Questions about the matrix below. Counting starts at 0.
1) What is the top-right entry?
2) What is the entry in row 0 and column 1?
3) What is the entry in row 0 and column 2?
4) What is the entry in row 1 and column 0?
5) What is the entry just left of the smallest entry?
6) What is the entry in the bottom-right corner?
7) What is the entry just right of 112?
8) What is the entry at row 0, column 0?
134  135  151  153  111  134  131
124  122  111  110  141  124  126
134  135  150  153  110  134  132
132  133  144  145  116  132  130
131  132  140  141  119  131  130
124  123  113  111  140  124  126
124  123  112  111  140  124  126
122  121  105  103  145  122  125
132  133  143  144  116  132  130
130  131  138  138  121  130  127
1) 131
2) 135
3) 151
4) 124
5) 105
6) 127
7) 111
8) 134

Read these off the row that follows.
1) Find the entry just left of 158.
2) Find the entry just left of the smallest entry.
3) Find the third entry from the right.
[133 113 135 128 158]
1) 128
2) 133
3) 135

X =
[[108 133 116 131 126 139 135 134 118 124 133 124 137 137]
 [125 136 126 126 129 128 138 132 132 124 132 135 131 129]
 [118 156 119 129 126 130 142 131 136 134 139 139 136 139]
 [130 139 125 128 131 124 125 132 133 128 132 127 128 123]
 [128 123 127 127 127 128 123 130 126 132 128 128 127 129]
 [129 133 129 125 135 129 138 130 127 122 130 137 134 133]
 [108 138 121 135 122 136 131 135 127 130 130 130 130 137]
 [125 132 121 129 127 129 130 125 122 129 131 133 126 132]
 [125 125 125 125 127 134 118 132 128 135 119 127 129 131]
 [135 110 133  99 126 111 112 130 129 130 107 141 134 123]
 [130 124 131 121 129 129 132 127 124 126 126 132 135 127]
 [112 136 123 143 126 139 135 135 126 129 130 127 131 137]
 [133 117 130 113 123 117 119 127 132 131 115 134 135 127]]
Counting starts at 0.
Report the entry at row 0, column 2.
Answer: 116
The bottom-left entry -> 133
Report the entry just left of 143.
Answer: 123
The entry in the top-right corner -> 137
The bottom entry of the column that holds the largest entry -> 117
The entry just left of the smallest entry is 133
The entry in row 0 and column 1: 133
The entry in row 2 and column 0: 118
Report the bottom entry of the column that holds the smallest entry.
Answer: 113
Report the entry just right of the largest entry.
Answer: 119
Report the minimum.
Answer: 99
The entry just right of 113 -> 123
The bottom-right entry is 127
Report the entry at row 2, column 1.
Answer: 156
Report the entry just right of 142.
Answer: 131
Report the entry in row 1 and column 1.
Answer: 136
The entry in row 0 and column 0 -> 108
The entry directly below 142 is 125
The entry just left of 115: 131
The top entry of the column that holds the smallest entry is 131
The entry directly below the smallest entry -> 121

B =
141  121  124  133  126  126  119  120  113  130  113  141  114  142
132  145  126  120  120  113  117  129  140  113  124  136  111  111
142  124  121  139  128  129  115  120  118  135  111  141  111  147
148  128  127  144  133  133  122  124  121  139  117  148  117  150
149  126  128  145  134  135  125  124  119  140  118  148  120  152
126  139  122  113  115  108  113  124  134  108  120  130  108  105
132  144  126  121  120  114  118  129  139  114  125  136  113  112
114  134  132  120  128  128  138  135  141  124  143  114  142  111
131  116  135  143  141  148  144  132  121  149  136  127  149  151
128  120  141  108  120  123  147  132  111  115  138  135  146  113
Indices start at 0.
Which number is the entry directly below 131? 128
The entry in row 0 and column 0 -> 141
Which number is the entry at row 2, column 0? 142
The bottom entry of the column that holds the smallest entry -> 113
The entry in row 0 and column 2 is 124
The entry at row 2, column 1 is 124
The entry just left of the smallest entry -> 108
Which number is the entry just left of the largest entry? 120
Which number is the entry in row 0 and column 1? 121
Which number is the entry at row 1, column 1? 145
Which number is the entry directly below the largest entry? 105
The entry in the top-right corner -> 142
Which number is the entry at row 1, column 2? 126
The entry in row 1 and column 0 is 132
Which number is the entry just left of 146? 135
The largest entry: 152
Which number is the entry just left of 151? 149

Questions about the array below. Indices start at 0.
1) Give the entry in the bottom-left corner.
2) Give the top entry of the column that holds the largest entry.
3) Give the entry in row 0 and column 1.
4) Give the maximum.
5) Give the entry in row 1 and column 0.
6) Give the entry in row 2 and column 0.
7) Give the entry in the top-right corner.
8) Give the entry at row 1, column 2.
[[127 127 134 124 140 114 131 132]
 [125 127 134 135 141 122 132 131]
 [128 128 130 126 141 125 130 132]
 [126 123 133 129 135 127 129 126]
 [124 129 136 129 130 131 133 130]
 [123 128 130 130 127 129 133 121]
 [126 129 127 123 122 129 131 125]
 [127 128 129 131 123 135 134 116]
 [124 130 125 129 119 136 134 118]
 [126 129 132 124 113 140 131 119]
 [131 120 120 125 108 137 133 128]
 [125 123 128 127 111 142 130 122]
 [127 117 122 121 104 138 132 119]]
1) 127
2) 114
3) 127
4) 142
5) 125
6) 128
7) 132
8) 134
